Below is a small trained network, with its code and all its weights. Each question gives an input and a class and asks what happens when units are switched off, that is, made to give their printed mean instead of their output.

import numpy as np


def w(rows, s, z=0):
    codes = np.array(rows[::2]) - 128.0
    scale = np.full(codes.shape[1], s)
    scale[-1] = z or s
    return codes * scale


def norm(h):
    return h / np.sqrt((h * h).mean(-1, keepdims=True) + 1e-5)


def f(y):
    return np.maximum(y, 0)


def log_softmax(a):
    a = a - a.max(-1, keepdims=True)
    return a - np.log(np.exp(a).sum(-1, keepdims=True))


def net(x, mask):
    res = np.array(x, float).reshape(1, 3) / 4 @ E
    u = 0
    for l in range(4):
        y = f(norm(res) @ A[l][:, :-1].T + A[l][:, -1])
        res = res + np.where(mask[u : u + 10], y, B[l][:, -1]) @ B[l][:, :-1]
        u += 10
    return log_softmax(norm(res)[-1] @ U[:, :-1].T + U[:, -1])


A, B = {}, {}
E = w([
[151,46,119,118],'x0',
[222,112,198,99],'x1',
[155,164,61,4],'x2',
],0.0044)
A[0] = w([
[146,172,92,105,124],'0.n1',
[148,118,151,103,104],'0.n2',
[105,136,53,169,36],'0.n3',
[110,134,96,133,55],'0.n4',
[107,102,121,63,93],'0.n5',
[195,149,185,99,3],'0.n6',
[77,95,115,116,64],'0.n7',
[107,125,81,125,77],'0.n8',
[136,233,173,132,81],'0.n9',
[163,1,119,100,43],'0.n10',
],0.011,0.003)
B[0] = w([
[159,143,129,161,215],'0.n1',
[101,145,144,122,173],'0.n2',
[91,120,154,126,205],'0.n3',
[124,129,145,123,157],'0.n4',
[130,165,115,154,200],'0.n5',
[99,140,179,110,212],'0.n6',
[106,120,149,125,172],'0.n7',
[113,140,145,109,183],'0.n8',
[97,11,41,124,226],'0.n9',
[116,79,76,133,254],'0.n10',
],0.013,0.0039)
A[1] = w([
[39,79,132,194,139],'1.n1',
[185,231,57,59,67],'1.n2',
[163,160,107,117,48],'1.n3',
[69,30,137,41,1],'1.n4',
[140,133,115,240,93],'1.n5',
[92,125,176,98,92],'1.n6',
[185,143,163,254,31],'1.n7',
[98,154,131,126,24],'1.n8',
[88,181,78,197,82],'1.n9',
[214,78,190,58,131],'1.n10',
],0.0071,0.0026)
B[1] = w([
[252,117,152,188,254],'1.n1',
[230,142,184,42,166],'1.n2',
[130,196,114,73,134],'1.n3',
[133,231,98,183,202],'1.n4',
[147,118,251,226,159],'1.n5',
[163,149,242,109,149],'1.n6',
[193,193,212,235,146],'1.n7',
[58,141,93,163,133],'1.n8',
[117,71,190,113,168],'1.n9',
[17,20,185,59,159],'1.n10',
],0.0047,0.0065)
A[2] = w([
[200,154,41,36,60],'2.n1',
[159,206,51,100,36],'2.n2',
[83,220,92,125,187],'2.n3',
[216,226,77,244,88],'2.n4',
[139,70,44,134,21],'2.n5',
[14,183,67,116,105],'2.n6',
[216,163,138,133,40],'2.n7',
[213,134,129,98,31],'2.n8',
[184,2,161,83,110],'2.n9',
[45,165,88,177,1],'2.n10',
],0.0068,0.0014)
B[2] = w([
[205,4,158,141,210],'2.n1',
[140,149,149,70,172],'2.n2',
[151,57,191,115,168],'2.n3',
[155,191,128,172,179],'2.n4',
[44,185,10,121,217],'2.n5',
[92,64,197,70,185],'2.n6',
[154,192,117,129,152],'2.n7',
[140,182,124,150,154],'2.n8',
[18,200,149,182,252],'2.n9',
[128,66,131,117,167],'2.n10',
],0.0048,0.0038)
A[3] = w([
[142,220,167,165,122],'3.n1',
[134,91,212,94,126],'3.n2',
[181,238,191,127,120],'3.n3',
[78,174,95,32,142],'3.n4',
[178,157,139,73,93],'3.n5',
[170,153,54,228,144],'3.n6',
[205,115,72,53,167],'3.n7',
[78,157,62,34,3],'3.n8',
[53,139,254,164,193],'3.n9',
[125,130,146,58,118],'3.n10',
],0.0079,0.0025)
B[3] = w([
[136,142,62,64,153],'3.n1',
[111,185,114,122,182],'3.n2',
[115,118,7,175,154],'3.n3',
[110,100,168,150,154],'3.n4',
[172,173,168,191,146],'3.n5',
[155,136,97,52,190],'3.n6',
[123,114,173,255,168],'3.n7',
[128,50,122,176,144],'3.n8',
[135,140,124,41,254],'3.n9',
[144,119,150,163,153],'3.n10',
],0.008,0.0075)
U = w([
[119,41,51,153,143],'0',
[105,149,173,61,216],'1',
[250,161,140,179,75],'2',
[155,192,12,83,3],'3',
],0.017,0.0014)

Each question gives the input, the list of numbers given to net, and the class t.
The units are the neurons (one row each of A and B). Each row of codes is followed by its name. A weight is (code - 128) times the scale printed after its matrix; where a second scale follows, it is the last column's (A, B and U).
mask holds one flag per neuron, layer by layer. A switched-off neuron (its flag False) gives its mean, the last column of its row in B, instead of its output. The means were averaged over made-up inputs and are rounded, as every weight is.
A unit's drop is (log p(t) with every unit on - log p(t) with that unit switched off) / (log p(t) with every unit on - log p(t) with every unit switched off).
unit that matters most: the unit with the biggest drop
top k neurons: the k neurons with the biggest drops, biggest first
top k neurons in layer l: the k neurons of layer l with the biggest drops, biggest first
drop of u: that unit's drop, to one decimal
input [3,-2,1], class 3: unit that matters most -> 1.n1
input [-5,3,5], class 0: top 2 neurons -> 0.n9; 1.n1
input [7,-8,-5], class 1: top 3 neurons -> 0.n9; 0.n3; 0.n7
input [-7,-7,6], class 0: top 2 neurons -> 0.n9; 0.n6
input [1,1,-4], class 2: top 3 neurons -> 0.n9; 1.n5; 1.n7
input [-6,-4,-7], class 2: top 3 neurons in layer 1 -> 1.n1; 1.n5; 1.n10
input [-6,6,5], class 0: top 2 neurons -> 0.n9; 0.n3
input [-6,-7,8], class 2: top 2 neurons in layer 0 -> 0.n10; 0.n1
input [-4,-5,7], class 2: top 2 neurons -> 1.n2; 0.n1
input [7,8,-1], class 1: top 2 neurons -> 0.n9; 0.n6
input [6,8,3], class 1: top 3 neurons in layer 0 -> 0.n6; 0.n9; 0.n2
input [3,-7,-5], class 1: top 3 neurons -> 0.n9; 0.n10; 3.n9
input [3,-2,-3], class 3: top 2 neurons -> 3.n6; 0.n1
input [3,8,0], class 1: top neuron -> 1.n10
input [4,-5,3], class 1: top 2 neurons -> 0.n9; 0.n8
input [3,-4,4], class 1: top 2 neurons -> 1.n1; 0.n8
input [1,2,6], class 2: drop of 2.n3 -> 0.0
input [-7,3,-5], class 0: drop of 0.n9 -> 1.9
input [-7,6,-3], class 0: drop of 0.n9 -> 1.1
input [-1,6,-4], class 1: top neuron -> 1.n10
